Here is a tiny trained network, its code and every weight. The questions are about switching its units off for an input and a class, where a switched-off unit gives its printed mean instead of its output.

import numpy as np


def w(rows, s, z=0):
    codes = np.array(rows[::2]) - 128.0
    scale = np.full(codes.shape[1], s)
    scale[-1] = z or s
    return codes * scale


def f(y):
    return y / 2 * (1 + np.tanh(0.7978845608 * (y + 0.044715 * y**3)))


def log_softmax(a):
    a = a - a.max(-1, keepdims=True)
    return a - np.log(np.exp(a).sum(-1, keepdims=True))


def net(x, mask):
    res = np.array(x, float).reshape(1, 7) / 4 @ E
    y = f(res @ A[0][:, :-1].T + A[0][:, -1])
    res = res + np.where(mask, y, B[0][:, -1]) @ B[0][:, :-1]
    return log_softmax(res[-1] @ U[:, :-1].T + U[:, -1])


A, B = {}, {}
E = w([
[99,48,57,196,30,123,206,128,98],'x0',
[132,98,188,103,70,230,121,253,142],'x1',
[190,155,170,214,41,60,73,151,206],'x2',
[130,131,130,130,128,130,129,126,134],'x3',
[197,79,198,148,184,69,187,171,47],'x4',
[135,131,127,131,122,132,123,126,119],'x5',
[124,126,130,128,137,124,130,133,138],'x6',
],0.0055)
A[0] = w([
[197,157,157,205,70,64,84,135,190,62],'N0',
[218,88,191,155,185,73,193,163,55,77],'N1',
[96,34,48,204,41,119,198,121,100,62],'N2',
[216,91,190,153,183,76,191,161,59,106],'N3',
[199,160,157,210,69,63,80,134,190,53],'N4',
[176,206,190,40,230,131,43,126,161,89],'N5',
[196,159,157,207,69,62,81,135,189,56],'N6',
[124,166,58,169,193,4,136,14,120,69],'N7',
[178,202,186,53,213,126,49,127,163,68],'N8',
[95,41,55,194,45,122,192,119,101,87],'N9',
[60,107,101,50,196,171,174,110,53,29],'N10',
[48,197,46,107,88,181,75,94,212,48],'N11',
[52,193,49,107,91,178,75,97,204,60],'N12',
[214,84,190,157,175,74,190,165,51,4],'N13',
[121,159,60,162,197,6,141,13,118,90],'N14',
],0.0046,0.0029)
B[0] = w([
[90,85,47,57,225,245,199,76,19,203],'N0',
[81,70,150,83,57,75,48,56,126,206],'N1',
[51,245,228,221,168,101,194,126,86,216],'N2',
[98,79,136,91,63,72,55,64,137,213],'N3',
[80,81,48,50,234,254,210,72,10,204],'N4',
[69,221,177,219,143,91,203,125,85,251],'N5',
[85,82,50,52,229,250,203,76,10,202],'N6',
[148,67,243,110,81,253,135,248,230,240],'N7',
[56,215,200,213,148,104,199,112,62,219],'N8',
[76,221,202,201,157,96,179,131,100,213],'N9',
[119,90,43,66,224,216,196,71,50,183],'N10',
[68,57,193,92,52,63,48,57,96,221],'N11',
[79,67,192,96,60,66,58,67,98,216],'N12',
[45,58,202,67,63,111,53,28,87,171],'N13',
[161,80,209,117,87,227,132,233,225,251],'N14',
],0.0054,0.0025)
U = w([
[115,98,39,63,206,200,185,70,63,29],'0',
[137,132,129,140,114,107,119,138,149,255],'1',
[80,226,183,216,138,88,177,124,107,27],'2',
[104,64,151,75,57,63,26,57,127,32],'3',
[169,83,187,108,92,225,127,255,201,52],'4',
[173,144,86,136,132,103,120,141,136,236],'5',
[166,135,81,126,124,100,123,141,144,227],'6',
],0.0086,0.0066)

Each question gives the input, the list of numbers given to net, and the class t.
The units are the neurons (one row each of A and B). Each row of codes is followed by its name. A weight is (code - 128) times the scale printed after its matrix; where a second scale follows, it is the last column's (A, B and U).
mask holds one flag per neuron, in row order. A switched-off neuron (its flag False) gives its mean, the last column of its row in B, instead of its output. The means were averaged over made-up inputs and are rounded, as every weight is.
A unit's drop is (log p(t) with every unit on - log p(t) with that unit switched off) / (log p(t) with every unit on - log p(t) with every unit switched off).
The circuit of an input: a set's keep is (log p(t) with only the set's units on - log p(t) with every unit switched off) / (log p(t) with every unit on - log p(t) with every unit switched off). Starting from the 12 units with the biggest drops (on a tie, the unit counted first), units are removed one at a time, each time the one whose removal leaves the highest keep (on an exact tie, the one counted first), for as long as the keep stays at least 0.8.
units of the circuit, in order: the units of the circuit, biggest drop first
unit that matters most: the unit with the biggest drop
top k neurons: the k neurons with the biggest drops, biggest first
drop when u is switched off: that unit's drop, to one decimal
input [7,0,3,4,-1,-7,-5], class 2: units of the circuit, in order -> N2; N9
input [2,6,-1,-2,-7,4,-3], class 3: units of the circuit, in order -> N11; N12
input [6,-8,0,-5,-7,-6,8], class 4: unit that matters most -> N7
input [-8,8,-7,-3,1,7,-7], class 2: units of the circuit, in order -> N5; N8
input [-8,6,1,2,-5,-8,-5], class 2: units of the circuit, in order -> N5; N8
input [-5,3,-6,4,8,0,3], class 3: top 3 neurons -> N1; N3; N13
input [7,-7,-5,-5,7,-3,-7], class 2: top 2 neurons -> N2; N9
input [7,7,-4,-6,-8,6,-3], class 3: top 4 neurons -> N11; N12; N5; N8
input [8,-2,-4,4,5,6,-3], class 2: top 2 neurons -> N2; N9
input [-8,-6,-6,-1,6,6,3], class 2: top 2 neurons -> N5; N8
input [3,-5,6,-5,-6,-5,6], class 0: drop when N4 is switched off -> 0.5
input [-3,-8,-7,-3,-5,-2,1], class 4: drop when N14 is switched off -> 0.4
input [2,-8,-1,2,-3,8,-3], class 4: drop when N14 is switched off -> 0.3
input [2,-7,3,5,-6,-7,3], class 4: unit that matters most -> N7
